Here is a tiny trained network, its code and every weight. The questions are about switching its units off for an input and a class, where a switched-off unit gives its printed mean instead of its output.

import numpy as np


def w(rows, s, z=0):
    codes = np.array(rows[::2]) - 128.0
    scale = np.full(codes.shape[1], s)
    scale[-1] = z or s
    return codes * scale


def f(y):
    return y / 2 * (1 + np.tanh(0.7978845608 * (y + 0.044715 * y**3)))


def log_softmax(a):
    a = a - a.max(-1, keepdims=True)
    return a - np.log(np.exp(a).sum(-1, keepdims=True))


def net(x, mask):
    res = np.array(x, float).reshape(1, 6) / 4 @ E
    y = f(res @ A[0][:, :-1].T + A[0][:, -1])
    res = res + np.where(mask, y, B[0][:, -1]) @ B[0][:, :-1]
    return log_softmax(res[-1] @ U[:, :-1].T + U[:, -1])


A, B = {}, {}
E = w([
[121,133,130,138,124],'x0',
[49,209,35,34,90],'x1',
[131,127,127,124,130],'x2',
[13,3,108,113,149],'x3',
[174,111,20,201,75],'x4',
[148,118,119,103,142],'x5',
],0.0083)
A[0] = w([
[46,30,86,130,121,169],'n1',
[132,114,130,142,112,47],'n2',
[139,112,145,154,126,77],'n3',
[104,83,143,131,152,130],'n4',
[167,104,1,195,95,6],'n5',
[100,165,56,102,112,69],'n6',
[144,117,99,145,116,73],'n7',
[91,154,163,128,171,61],'n8',
[67,55,112,121,140,87],'n9',
[93,177,64,100,134,131],'n10',
[114,147,175,94,165,58],'n11',
[178,210,156,115,138,124],'n12',
[159,186,136,134,127,137],'n13',
[107,150,170,110,157,3],'n14',
[198,176,127,155,107,126],'n15',
[102,183,80,94,172,81],'n16',
[78,176,129,72,80,27],'n17',
[201,70,188,182,160,57],'n18',
[111,140,208,58,135,13],'n19',
[169,181,145,134,106,99],'n20',
[139,188,160,125,149,128],'n21',
[180,183,106,161,115,145],'n22',
[173,211,141,124,109,113],'n23',
[111,140,136,156,137,66],'n24',
],0.014,0.0021)
B[0] = w([
[141,115,26,64,138,247],'n1',
[130,130,139,125,113,128],'n2',
[129,122,142,148,113,148],'n3',
[140,132,108,125,119,175],'n4',
[90,227,252,72,177,237],'n5',
[139,103,169,197,93,200],'n6',
[134,155,145,123,128,144],'n7',
[143,162,150,107,148,156],'n8',
[122,103,57,110,149,209],'n9',
[151,92,167,189,96,203],'n10',
[90,180,156,110,117,169],'n11',
[100,125,54,109,119,208],'n12',
[116,97,98,112,147,179],'n13',
[137,174,151,109,143,154],'n14',
[120,116,94,104,136,208],'n15',
[136,99,131,175,90,182],'n16',
[177,113,161,200,132,190],'n17',
[151,91,167,239,65,254],'n18',
[107,193,205,89,155,191],'n19',
[145,111,82,114,126,183],'n20',
[131,117,130,86,157,171],'n21',
[137,121,96,84,148,201],'n22',
[105,91,66,111,131,207],'n23',
[136,107,147,119,135,126],'n24',
],0.02,0.011)
U = w([
[135,98,2,36,169,40],'0',
[174,99,133,206,97,101],'1',
[106,248,172,36,196,248],'2',
],0.0098,0.0014)

Each question gives the input, the list of numbers given to net, and the class t.
The units are the neurons (one row each of A and B). Each row of codes is followed by its name. A weight is (code - 128) times the scale printed after its matrix; where a second scale follows, it is the last column's (A, B and U).
mask holds one flag per neuron, in row order. A switched-off neuron (its flag False) gives its mean, the last column of its row in B, instead of its output. The means were averaged over made-up inputs and are rounded, as every weight is.
A unit's drop is (log p(t) with every unit on - log p(t) with that unit switched off) / (log p(t) with every unit on - log p(t) with every unit switched off).
The circuit of an input: a set's keep is (log p(t) with only the set's units on - log p(t) with every unit switched off) / (log p(t) with every unit on - log p(t) with every unit switched off). Starting from the 12 units with the biggest drops (on a tie, the unit counted first), units are removed one at a time, each time the one whose removal leaves the highest keep (on an exact tie, the one counted first), for as long as the keep stays at least 0.8.
units of the circuit, in order: the units of the circuit, biggest drop first
k most important neurons: the k neurons with the biggest drops, biggest first
drop when u is switched off: that unit's drop, to one decimal
input [-2,-4,3,1,-5,-4], class 2: 3 most important neurons => (n19; n10; n6)
input [7,5,3,-3,8,-1], class 2: units of the circuit, in order => (n5)
input [-2,0,0,1,-2,-1], class 2: 3 most important neurons => (n18; n1; n23)
input [6,8,8,-7,-3,-1], class 1: 2 most important neurons => (n17; n10)
input [-4,6,-7,-5,3,-1], class 1: 3 most important neurons => (n6; n10; n1)
input [3,4,0,2,-4,7], class 1: 4 most important neurons => (n5; n17; n16; n10)
input [6,-3,-6,-7,-7,2], class 0: 3 most important neurons => (n5; n12; n23)
input [-7,-7,-2,7,3,5], class 0: 4 most important neurons => (n1; n9; n6; n10)
input [-4,-8,4,-8,6,-1], class 0: 4 most important neurons => (n22; n15; n12; n23)
input [3,6,3,2,-5,2], class 1: 2 most important neurons => (n5; n17)
input [7,5,-4,5,6,8], class 2: 2 most important neurons => (n5; n18)
input [-5,-1,2,2,7,1], class 2: drop when n5 is switched off => 0.3
input [-1,3,0,-2,6,2], class 2: drop when n5 is switched off => 1.1
input [-6,-5,4,2,8,6], class 2: drop when n5 is switched off => 1.5
input [-5,5,1,-7,-5,8], class 0: drop when n24 is switched off => 0.0
